Each row has a name. After each piece below comes the name of the row it's from, unless a question asks for something else. Each question is about the rows just above it. Places in a row count from 1.

rosep: [-22.8 -22.8   3.9 -36.2 -68.7 -39.9 -27.9 -16.2 -12.3 -45.5  -2.9  16.7
 -22.6  34.6 -34.2   7.2 -70.3]
vumol: [  3.5 -36.3   4.4   3.5 -36.3 -24.6 -43.8  13.7 -21.0 -34.1  -6.4  25.8
 -36.3  59.0 -52.6  48.0 -88.1]
Bedil: [-59.4 -59.4  55.2 -59.4 -26.8 -64.9  35.8 -55.9  47.3 -65.4  52.4  58.3
  40.1  54.7  30.0 -38.1 -40.6]
buko: [-76.8 -76.8 -34.0 -76.8 -36.4 -84.6  45.3 -72.2  60.6 -85.4  67.6  75.8
  51.0  71.8 -36.4  10.3 -77.3]
Deg: [-76.8   4.4   3.5 -76.8 -36.4 -84.6  45.3 -72.2  60.6 -85.4  67.6  75.8
  51.0  71.8  37.7 -48.5 -54.2]
gizok: [ 50.6  50.6 -67.7  50.6 -47.1  37.3 -80.1  53.9 -76.6  31.4 -72.1 -56.4
 -79.5 -30.2 -80.0  58.6 -30.9]
What is the next entry after [-36.3   4.4]?  [3.5]
Which entry of buko is missing from [ 67.6 -77.3 -34.0  10.3 -76.8 -84.6 -36.4  45.3 -76.8  75.8  51.0 -85.4
 -76.8 -36.4 -72.2  60.6]?  [71.8]
The value that rosep holds more than once:  [-22.8]
[-34.1] is at row and place  vumol, 10
Row and place of [-80.1] in the named rows:  gizok, 7
rosep without one entry, shuffled: [-22.8 -70.3 -36.2 -12.3  -2.9 -39.9 -34.2  16.7  34.6   3.9 -45.5 -27.9
 -22.6 -68.7 -22.8   7.2]. Gone:  [-16.2]

zud: [38.3 40.9 71.7 38.8 42.0 38.3 38.3 36.6]
demu: [46.3 40.9 52.7 38.3 26.1 28.1 46.4 45.8]
kide: [46.4 40.9 45.8 49.2 26.1 46.4 46.4 45.8]
Muko: [48.6 26.1 38.8 38.3 42.0 43.5 43.5 43.5]
Which value appears more than once in zud?  [38.3]
The value that Muko holds more than once:  [43.5]
The next entry after [38.8 38.3 42.0 43.5 43.5]:  [43.5]
[38.3 40.9 71.7 38.8 42.0 38.3 38.3 36.6]  zud
[46.4 40.9 45.8 49.2 26.1 46.4 46.4 45.8] is in which row?  kide
Which entry of demu is missing from [45.8 38.3 26.1 40.9 52.7 46.3 28.1]?  [46.4]

Gev: [ -9.0  12.6 -32.3 -29.8  19.7  -5.9 -12.4  42.1   3.3 -12.4  -4.0  21.0
 -37.9 -21.6 -12.8 -27.2  -2.8 -55.3 -21.5  54.2  13.3  -1.6]
nitab: [ -9.2 -13.0 -10.3  22.2  21.4  28.3   8.8 -33.6 -24.1 -10.7  35.0 -37.6
  28.3   6.3  -3.8  -2.6  -1.8 -14.1  -4.1 -40.5   1.8 -25.6]
fop: [ -1.2  -0.2 -23.5  -0.8   5.4 -32.0  -1.7  -9.0  -4.5 -11.1 -37.3 -23.3
 -16.8   1.8  -1.6   2.3   0.7 -50.1  -1.8 -12.4   2.0 -22.6]
feg: [-20.7  -9.5 -17.7 -10.8  50.8 -41.8  -6.0   2.1 -21.4  -2.3 -31.3 -22.6
  21.1 -15.0   0.2  10.6   2.2 -81.9   0.9  15.3   3.8 -20.6]
teza: [ 10.8   6.8 -31.4  -6.7 -23.0 -33.5  -3.9  -6.9  15.3 -21.7 -34.2  -8.8
 -35.8   9.3   4.5  13.7   5.3 -94.5   4.9  -9.4  -5.5 -17.8]
mude: [  5.1  -8.8 -13.7  25.6  -6.6  58.6  10.2 -19.4  -5.0 -20.2  51.4 -17.5
   5.3  19.1   4.3  13.6   1.0 -28.9   3.3 -23.6  -3.2 -13.8]
kon: [-20.7  -9.5 -17.7 -10.8  50.8 -41.8  -6.0   2.1 -21.4  -2.3 -31.3 -22.6
  21.1 -15.0 -19.5  23.6  -4.9  23.5 -16.8   5.8  18.0 -17.6]
simo: [ -2.6  -0.6 -28.8  -5.1  22.5  -6.7  -5.0  35.1  -0.8 -12.8 -32.4   7.7
 -39.9   0.9  -8.1  -1.5  -2.2 -44.2  -7.0  44.9  15.1  -7.6]
luvad: [ -1.2  -0.2 -23.5  -0.8   5.4 -32.0  -3.4  -9.0  -4.5 -11.1 -37.3 -23.3
 -16.8   1.8  -0.7   2.3   0.7 -50.1  -1.8 -12.4   2.0 -22.6]
sufo: [  2.8  -1.4 -20.5  14.2 -11.2  22.5   6.3 -34.1  -5.7 -20.1  32.1 -28.4
   0.6  10.0   4.7   5.8   2.7 -74.2   4.9 -42.8  -8.4 -25.6]
[-42.8] is at row and place  sufo, 20
Shuffled kon with one entry gone: [-22.6 -17.7 -19.5  23.6 -21.4  -6.0  18.0  23.5 -16.8  -9.5  50.8  21.1
  -4.9   2.1   5.8  -2.3 -17.6 -41.8 -31.3 -10.8 -15.0], missing  [-20.7]
Which entry of Gev is missing from [ -4.0  21.0  54.2 -29.8 -37.9 -12.4 -21.5 -12.8  42.1 -12.4 -27.2   3.3
 -32.3  13.3  12.6  -5.9  -1.6  19.7  -9.0 -55.3  -2.8]?  [-21.6]
Shuffled kon with one entry gone: [ 18.0 -20.7 -22.6 -17.7  -4.9  23.6 -41.8 -17.6 -10.8 -21.4   2.1   5.8
  -2.3 -16.8 -15.0  -6.0  50.8  -9.5 -31.3 -19.5  21.1], missing  [23.5]
Shuffled mude with one entry gone: [-20.2   4.3  -6.6  13.6 -23.6   5.3  19.1  -8.8   5.1   1.0  10.2   3.3
  -5.0 -28.9 -13.7 -19.4  58.6 -17.5 -13.8  25.6  -3.2], missing  [51.4]
Which entry of luvad is missing from [-50.1   0.7 -16.8  -0.7 -23.5  -0.2   2.0  -1.2 -22.6   2.3  -3.4  -1.8
 -32.0   5.4 -23.3  -4.5   1.8 -12.4 -11.1 -37.3  -9.0]?  [-0.8]

paf: [ 31.2 -32.8  68.2 -21.7 -17.9   0.2 -14.1   1.1 -32.8]
mesuk: [-13.6 -53.3 -11.3 -40.3  42.7  23.8  57.7   9.5 -70.9]
bigeg: [ 31.2  -7.0  68.2 -21.7  -5.3   0.2 -14.1   1.1 -32.8]
kap: [-13.5  29.6  -3.1  12.6  -1.5 -11.8 -11.6  -0.7 -50.6]
tuti: [-36.5 -42.1 -29.8 -41.9 -10.8 -13.5 -17.0  -4.6 -26.6]
The value that paf holds more than once:  [-32.8]
What is the next entry after [-29.8 -41.9]?  [-10.8]
[-13.6 -53.3 -11.3 -40.3  42.7  23.8  57.7   9.5 -70.9]  mesuk
[-13.5  29.6  -3.1  12.6  -1.5 -11.8 -11.6  -0.7 -50.6] is in which row?  kap
[-13.6] is at row and place  mesuk, 1

Mosi: [  0.8 -83.1 -37.9 -19.3  -7.2   0.9 -65.7]
sufus: [ 15.2 -74.2  -6.1   2.1 -12.9  18.9 -90.4]
Paza: [ 27.5 -81.6   6.2 -19.7  -7.7  23.1 -77.9]
robob: [ 28.0 -72.6 -19.1 -30.8   7.4  12.8 -70.1]
kanip: [ 17.8 -74.0 -33.3 -39.3   8.1   8.1 -62.7]
lotem: [  0.8 -83.1 -27.2 -13.8 -13.3   1.2 -89.4]
Lim: [ 27.5 -81.6   6.2  -7.1   3.8  36.4 -59.5]
zuso: [  3.3 -79.1 -43.2 -22.2  -4.1 -12.4 -63.3]
The value that kanip holds more than once:  [8.1]
[ 27.5 -81.6   6.2  -7.1   3.8  36.4 -59.5]  Lim
The row with [  0.8 -83.1 -37.9 -19.3  -7.2   0.9 -65.7] is  Mosi

bamag: [-23.7 -31.7 -40.2  50.6 -13.3 -46.6 -34.6  11.1  37.6  38.5  48.9 -53.9
 -34.0  33.9   4.8 -53.9 -25.4  53.8  -0.4  38.6  54.2]
Mer: [  9.6 -13.3 -20.6  45.1 -28.9 -15.4 -31.9 -14.1  26.9  63.7  49.3 -19.3
 -20.2  52.7 -12.9 -19.3 -37.2  77.6 -12.0  17.7  75.0]
vufon: [  9.6   0.3 -20.6 -28.9 -28.9 -15.4 -31.9 -14.1  26.9  63.7  49.3 -19.3
 -20.2  52.7 -12.9 -19.3 -37.2  77.6 -12.0  17.7  75.0]
dekep: [  1.6 -25.4   1.6  65.7 -33.1 -33.1 -49.4   1.9  45.2  73.3  67.5 -40.4
 -34.8  59.6  -1.7 -40.4  77.6 -37.2 -12.0  38.7  92.3]
sotu: [-37.4 -25.4 -37.4  65.7 -33.1 -33.1 -49.4   1.9  45.2  73.3  67.5 -40.4
 -34.8  59.6  -1.7 -37.4 -49.8  94.9  -4.3 -37.4   8.6]
Refe: [ 44.5  42.4  48.2 -36.1  19.1  50.5  44.5 -19.1 -29.2 -26.0  44.5  55.4
  44.2 -17.8 -13.0  55.4  34.1 -39.3  -4.2 -30.6 -39.0]
ruv: [-40.4 -34.8  59.6  -1.7 -40.4  77.6 -37.2 -12.2  11.6 -15.9   4.6 -59.0
 -42.4 -17.6  12.5 -59.0 -21.0  -9.6   3.1  19.1  -8.1]
[-37.4 -25.4 -37.4  65.7 -33.1 -33.1 -49.4   1.9  45.2  73.3  67.5 -40.4
 -34.8  59.6  -1.7 -37.4 -49.8  94.9  -4.3 -37.4   8.6] is in which row?  sotu
The value that Mer holds more than once:  [-19.3]
Repeated in bamag:  [-53.9]
The row with [  9.6   0.3 -20.6 -28.9 -28.9 -15.4 -31.9 -14.1  26.9  63.7  49.3 -19.3
 -20.2  52.7 -12.9 -19.3 -37.2  77.6 -12.0  17.7  75.0] is  vufon
Give the next entry after [-40.4 -34.8  59.6  -1.7 -40.4  77.6 -37.2 -12.0].  [38.7]

mal: [-19.8  50.2  63.0  -4.0 -34.5 -25.0 -20.2  22.6 -10.5  44.6 -10.4 -10.7
  34.4  20.7  18.0 -12.4 -11.5]
vufo: [ -7.0  13.5  20.8 -27.8 -13.0 -31.3 -26.8  39.2 -17.5  88.0  88.0 -23.3
  27.4  32.4  17.6 -11.7  21.5]
Mele: [-29.9  27.5  -7.2  51.7 -29.2   0.9  43.5 -38.2 -25.5  18.7  15.1   2.7
  40.8 -64.2  65.5  54.5  25.3]
tuzu: [ 22.8 -48.7 -53.8 -49.4  48.8 -21.7 -39.5  36.2 -10.2  18.6 -50.7 -31.8
 -37.6  41.8 -48.2 -38.5   9.4]
Pil: [ -7.1 -11.9 -23.9  33.0   2.5  34.0  37.7 -48.4   6.3 -78.3 -23.5  25.9
 -20.0 -55.3  -5.8  28.2   4.2]
Bozad: [ 46.3   1.4  42.8  11.1   3.7  65.1  37.9 -24.0  74.7 -14.6  -5.1  71.1
  -9.1 -14.1  26.1  46.2  63.8]
Row and place of [-26.8] in the named rows:  vufo, 7
Where in the named rows is [-10.5]?  mal, 9
The value that vufo holds more than once:  [88.0]
Where in the named rows is [-14.6]?  Bozad, 10

